Below are the code and all the weights of a small trained network. Each question names an input and a target symbol and asks about switching units off, where a switched-off unit gives its printed mean instead of its output.

import numpy as np


def w(rows, s, z=0):
    codes = np.array(rows[::2]) - 128.0
    scale = np.full(codes.shape[1], s)
    scale[-1] = z or s
    return codes * scale


def norm(h):
    return h / np.sqrt((h * h).mean(-1, keepdims=True) + 1e-5)


def f(y):
    return np.maximum(y, 0)


def softmax(a):
    e = np.exp(a - a.max(-1, keepdims=True))
    return e / e.sum(-1, keepdims=True)


def log_softmax(a):
    a = a - a.max(-1, keepdims=True)
    return a - np.log(np.exp(a).sum(-1, keepdims=True))


def net(x, mask):
    ids = ['ΛΞΨβδημπσ'.index(c) for c in x.split()]
    T = len(ids)
    res = E[ids] + P[:T]
    u = 0
    for l in range(2):
        r = norm(res)
        for j in range(2):
            rows = slice(3 * j, 3 * j + 3)
            q, k, v = (r @ M[l][rows].T for M in (Q, K, V))
            z = softmax(np.where(np.tri(T) > 0, q @ k.T / 3**0.5, -1e9)) @ v
            o = O[l][rows]
            res = res + np.where(mask[u + j], z, o[:, -1]) @ o[:, :-1]
        u += 2
        y = f(norm(res) @ A[l][:, :-1].T + A[l][:, -1])
        res = res + np.where(mask[u : u + 4], y, B[l][:, -1]) @ B[l][:, :-1]
        u += 4
    return log_softmax(norm(res)[-1] @ U[:, :-1].T + U[:, -1])


Q, K, V, O, A, B = {}, {}, {}, {}, {}, {}
E = w([
[53,96,163,101,166,159,86,78],'Λ',
[118,151,140,170,144,37,85,148],'Ξ',
[175,112,125,253,70,167,129,60],'Ψ',
[139,118,124,122,45,110,194,131],'β',
[134,69,88,182,168,207,119,174],'δ',
[175,131,205,207,146,145,222,179],'η',
[148,60,169,185,102,109,159,154],'μ',
[130,128,137,75,161,166,196,145],'π',
[167,121,106,147,217,100,120,42],'σ',
],0.022)
P = w([
[171,77,37,2,74,82,44,115],'0',
[135,56,103,35,114,45,84,139],'1',
[115,75,103,75,114,51,105,135],'2',
[95,94,113,93,115,50,123,130],'3',
[78,106,119,109,120,53,141,115],'4',
[72,108,128,124,124,57,151,109],'5',
[62,115,129,138,135,68,154,98],'6',
[41,117,124,145,114,50,181,107],'7',
],0.0079)
Q[0] = w([
[112,113,88,156,167,175,94,122],'0.h0',
[115,100,126,117,229,77,142,163],'0.h0',
[138,81,230,185,175,105,161,162],'0.h0',
[46,50,149,145,140,57,126,42],'0.h1',
[106,158,255,69,143,117,78,99],'0.h1',
[112,40,214,167,123,85,210,147],'0.h1',
],0.0078)
K[0] = w([
[96,77,158,128,160,136,85,152],'0.h0',
[137,121,90,100,173,166,139,128],'0.h0',
[98,157,176,141,140,152,167,133],'0.h0',
[67,137,107,137,196,134,162,52],'0.h1',
[92,139,255,96,104,72,123,70],'0.h1',
[107,150,175,60,223,163,164,127],'0.h1',
],0.0089)
V[0] = w([
[81,69,167,178,105,87,139,97],'0.h0',
[115,141,83,174,75,93,115,154],'0.h0',
[164,78,91,149,77,104,40,96],'0.h0',
[161,152,87,177,48,112,128,19],'0.h1',
[145,154,2,105,131,175,132,182],'0.h1',
[110,172,149,85,172,221,125,105],'0.h1',
],0.0071)
O[0] = w([
[141,93,98,84,158,91,72,168,211],'0.h0',
[180,1,199,149,180,147,117,156,103],'0.h0',
[148,72,128,104,91,70,95,167,92],'0.h0',
[194,173,131,86,165,143,82,101,2],'0.h1',
[128,185,103,163,164,73,122,198,115],'0.h1',
[114,159,8,208,139,146,126,101,121],'0.h1',
],0.0073,0.0051)
A[0] = w([
[52,165,137,175,139,107,120,122,38],'0.n0',
[201,81,136,139,132,145,159,159,135],'0.n1',
[136,119,106,92,144,138,8,178,79],'0.n2',
[126,127,142,212,69,80,66,99,2],'0.n3',
],0.011,0.0019)
B[0] = w([
[13,198,178,211,93,74,173,106,200],'0.n0',
[90,171,108,147,84,118,55,25,253],'0.n1',
[130,66,253,253,55,125,171,113,168],'0.n2',
[135,159,71,2,41,104,177,75,216],'0.n3',
],0.0069,0.0056)
Q[1] = w([
[145,212,178,186,131,173,163,98],'1.h0',
[97,136,201,192,45,121,191,120],'1.h0',
[65,92,116,54,105,37,150,7],'1.h0',
[189,105,107,39,116,159,83,168],'1.h1',
[101,144,186,242,94,102,141,66],'1.h1',
[137,69,135,39,108,172,161,144],'1.h1',
],0.012)
K[1] = w([
[119,116,197,238,144,85,77,52],'1.h0',
[118,131,189,195,182,145,113,132],'1.h0',
[84,134,92,116,248,210,164,123],'1.h0',
[167,84,107,86,77,51,114,120],'1.h1',
[26,129,79,98,188,165,166,156],'1.h1',
[142,120,144,139,67,103,105,144],'1.h1',
],0.013)
V[1] = w([
[228,102,101,203,138,114,162,166],'1.h0',
[115,174,164,128,22,226,195,254],'1.h0',
[223,182,150,102,184,112,195,110],'1.h0',
[129,158,35,54,170,164,146,244],'1.h1',
[130,55,190,150,125,144,111,194],'1.h1',
[69,103,110,150,52,135,129,110],'1.h1',
],0.0086)
O[1] = w([
[159,191,68,118,252,106,243,131,98],'1.h0',
[198,153,173,166,106,238,149,168,156],'1.h0',
[86,206,197,67,84,67,254,50,135],'1.h0',
[185,27,104,116,233,51,107,83,27],'1.h1',
[169,183,110,153,156,118,191,111,128],'1.h1',
[123,153,92,187,149,147,75,194,253],'1.h1',
],0.0089,0.0041)
A[1] = w([
[130,250,194,116,132,126,139,184,187],'1.n0',
[146,143,103,171,78,143,105,157,76],'1.n1',
[143,179,111,95,139,171,122,99,252],'1.n2',
[118,174,126,104,94,93,81,98,120],'1.n3',
],0.014,0.004)
B[1] = w([
[123,82,47,184,85,129,164,65,255],'1.n0',
[159,163,197,94,226,138,147,159,215],'1.n1',
[82,203,177,255,42,108,136,100,176],'1.n2',
[141,88,66,69,232,149,118,129,189],'1.n3',
],0.014,0.007)
U = w([
[80,55,173,77,162,234,156,83,48],'Λ',
[98,186,119,58,134,50,116,111,217],'Ξ',
[200,54,69,65,88,182,142,98,101],'Ψ',
[131,141,254,100,100,98,128,152,155],'β',
[103,96,77,147,102,164,24,140,141],'δ',
[182,171,111,176,202,106,134,168,144],'η',
[163,74,98,177,73,38,108,118,2],'μ',
[127,169,88,187,45,132,141,99,174],'π',
[189,168,163,127,145,128,71,41,163],'σ',
],0.0083,0.0043)

Each question gives the input, a string of symbols that net reads in full, and the target symbol t.
The units are the heads (3 rows each of Q, K, V and O) and the neurons (one row each of A and B). Each row of codes is followed by its name. A weight is (code - 128) times the scale printed after its matrix; where a second scale follows, it is the last column's (O, A, B and U).
mask holds one flag per unit, layer by layer, with each layer's heads first. A switched-off unit (its flag False) gives its mean, the last column of its rows in O or B, instead of its output. The means were averaged over made-up inputs and are rounded, as every weight is.
A unit's drop is (log p(t) with every unit on - log p(t) with that unit switched off) / (log p(t) with every unit on - log p(t) with every unit switched off).
The circuit of an input: a set's keep is (log p(t) with only the set's units on - log p(t) with every unit switched off) / (log p(t) with every unit on - log p(t) with every unit switched off). Starting from all 12 units, units are removed one at a time, each time the one whose removal leaves the highest keep (on an exact tie, the one counted first), for as long as the keep stays at least 0.8.
units of the circuit, in order: the units of the circuit, biggest drop first
most important unit: the unit with the biggest drop
top k neurons: the k neurons with the biggest drops, biggest first
top k neurons in layer l: the k neurons of layer l with the biggest drops, biggest first
heads that matter: for each layer, one digit per head in row order, 1 if its drop is at least 0.15 and else 0, layers parted by /
input μ η Ξ, target π: units of the circuit, in order : 1.n0; 1.h1
input η δ η π, target π: most important unit : 1.n0
input σ σ π π, target Ξ: heads that matter : 11 / 10
input Ψ μ μ β μ, target β: heads that matter : 11 / 11
input Λ μ σ Ψ, target Ξ: units of the circuit, in order : 1.h0; 0.n3
input Ξ δ μ, target η: units of the circuit, in order : 1.h0; 0.n2; 1.n1
input σ β π Λ π Ξ, target δ: units of the circuit, in order : 1.h0; 1.n3
input μ π η Ξ Λ Ψ, target Ψ: heads that matter : 10 / 00
input Ξ β μ, target β: units of the circuit, in order : 0.h1; 1.n0
input μ μ δ μ Ξ, target η: units of the circuit, in order : 1.h0; 1.n1
input π μ μ η δ μ π, target η: top 3 neurons : 0.n3; 0.n1; 0.n2
input μ μ Ξ δ μ Ψ, target η: heads that matter : 00 / 10
input Ξ μ μ Ψ, target σ: top 2 neurons : 1.n1; 1.n3
input Ξ η π Ξ β, target β: units of the circuit, in order : 1.n0; 0.h0
input σ μ δ δ π μ Λ π, target δ: units of the circuit, in order : 1.h0
input μ Ξ μ δ, target η: units of the circuit, in order : 1.h1; 1.n1
input π Ψ Ξ μ μ μ μ η, target η: top 3 neurons in layer 0 : 0.n3; 0.n1; 0.n2
input μ δ μ Λ η π, target π: heads that matter : 00 / 00
input Λ β π β π, target δ: units of the circuit, in order : 1.h0; 0.h1; 1.h1
input Ξ δ μ μ σ μ Λ, target δ: units of the circuit, in order : 1.h0
input π π η π π η μ Λ, target δ: heads that matter : 11 / 11
input η σ μ Ξ, target Ξ: top 3 neurons : 0.n1; 1.n3; 0.n3
input Ξ μ μ Ξ, target μ: heads that matter : 11 / 11
input μ η η Ξ Ξ σ μ μ, target Ξ: heads that matter : 01 / 10
input μ δ μ σ σ μ π η, target η: units of the circuit, in order : 0.n2; 1.h0; 1.h1
input μ η β Ξ δ δ π π, target η: heads that matter : 01 / 11
input μ σ μ μ μ π π, target Ξ: heads that matter : 10 / 11
input μ π μ β, target β: top 3 neurons in layer 0 : 0.n0; 0.n2; 0.n1
input η Λ β, target δ: top neuron : 0.n1
